Below are the code and all the weights of a small trained network. Each question names an input and a class and asks about switching units off, where a switched-off unit gives its printed mean instead of its output.

import numpy as np


def w(rows, s, z=0):
    codes = np.array(rows[::2]) - 128.0
    scale = np.full(codes.shape[1], s)
    scale[-1] = z or s
    return codes * scale


def f(y):
    return y / 2 * (1 + np.tanh(0.7978845608 * (y + 0.044715 * y**3)))


def log_softmax(a):
    a = a - a.max(-1, keepdims=True)
    return a - np.log(np.exp(a).sum(-1, keepdims=True))


def net(x, mask):
    res = np.array(x, float).reshape(1, 4) / 4 @ E
    y = f(res @ A[0][:, :-1].T + A[0][:, -1])
    res = res + np.where(mask, y, B[0][:, -1]) @ B[0][:, :-1]
    return log_softmax(res[-1] @ U[:, :-1].T + U[:, -1])


A, B = {}, {}
E = w([
[200,90,166,47],'x0',
[127,129,131,127],'x1',
[154,1,116,176],'x2',
[177,152,197,186],'x3',
],0.0091)
A[0] = w([
[215,52,152,48,135],'n0',
[131,153,229,191,71],'n1',
[68,109,102,94,214],'n2',
[82,99,128,94,254],'n3',
[108,110,132,97,61],'n4',
[85,152,55,225,100],'n5',
[48,145,148,178,112],'n6',
[105,183,128,93,146],'n7',
[119,176,153,130,25],'n8',
[67,192,142,113,215],'n9',
[89,106,78,95,18],'n10',
[191,121,191,111,220],'n11',
[146,136,210,181,59],'n12',
[76,111,87,248,136],'n13',
[110,59,134,166,55],'n14',
[152,214,98,104,101],'n15',
[164,44,78,206,192],'n16',
[173,156,192,187,94],'n17',
[131,169,203,160,231],'n18',
[63,134,117,194,36],'n19',
[40,94,116,36,125],'n20',
[102,194,162,98,89],'n21',
[131,95,52,114,164],'n22',
[192,128,193,187,78],'n23',
],0.011,0.0035)
B[0] = w([
[94,128,150,79,255],'n0',
[82,117,49,117,199],'n1',
[136,165,120,175,192],'n2',
[67,189,121,176,188],'n3',
[132,137,66,108,123],'n4',
[114,135,131,58,221],'n5',
[136,119,153,66,185],'n6',
[149,88,141,171,198],'n7',
[182,109,114,92,148],'n8',
[139,109,164,149,241],'n9',
[190,120,54,147,147],'n10',
[71,155,127,103,227],'n11',
[115,113,54,144,177],'n12',
[89,74,175,81,232],'n13',
[187,101,131,144,166],'n14',
[213,61,150,163,204],'n15',
[181,94,173,198,247],'n16',
[113,184,29,122,197],'n17',
[101,170,125,174,228],'n18',
[107,76,103,40,172],'n19',
[84,151,81,164,204],'n20',
[255,43,149,151,200],'n21',
[146,159,111,166,178],'n22',
[129,156,83,125,196],'n23',
],0.0084,0.0065)
U = w([
[231,88,141,185,80],'0',
[129,162,6,172,67],'1',
[132,105,144,23,75],'2',
[125,157,160,178,254],'3',
],0.015,0.0074)

Each question gives the input, the list of numbers given to net, and the class t.
The units are the neurons (one row each of A and B). Each row of codes is followed by its name. A weight is (code - 128) times the scale printed after its matrix; where a second scale follows, it is the last column's (A, B and U).
mask holds one flag per neuron, in row order. A switched-off neuron (its flag False) gives its mean, the last column of its row in B, instead of its output. The means were averaged over made-up inputs and are rounded, as every weight is.
A unit's drop is (log p(t) with every unit on - log p(t) with that unit switched off) / (log p(t) with every unit on - log p(t) with every unit switched off).
The circuit of an input: a set's keep is (log p(t) with only the set's units on - log p(t) with every unit switched off) / (log p(t) with every unit on - log p(t) with every unit switched off). Starting from the 12 units with the biggest drops (on a tie, the unit counted first), units are removed one at a time, each time the one whose removal leaves the highest keep (on an exact tie, the one counted first), for as long as the keep stays at least 0.8.
circuit, biggest first: the units of the circuit, biggest drop first
unit that matters most: the unit with the biggest drop
top k neurons: the k neurons with the biggest drops, biggest first
drop of u: that unit's drop, to one decimal
input [-7,-2,5,-6], class 2: unit that matters most : n13
input [-2,1,-3,4], class 1: top 3 neurons : [n16, n1, n17]
input [7,-3,-8,0], class 0: circuit, biggest first : [n21, n15]
input [5,-6,4,4], class 3: circuit, biggest first : [n21, n11]
input [6,-7,-6,-6], class 3: top 2 neurons : [n20, n3]
input [-3,0,5,-4], class 0: top 3 neurons : [n16, n11, n14]
input [6,-3,5,2], class 2: top 2 neurons : [n0, n11]
input [1,5,-5,0], class 0: top 2 neurons : [n21, n15]
input [-7,5,3,2], class 2: drop of n5 : 0.1
input [-1,-4,-5,4], class 0: drop of n0 : 0.1
input [-1,-2,-8,0], class 0: drop of n10 : 0.0
input [-7,-8,1,8], class 1: drop of n17 : 0.4
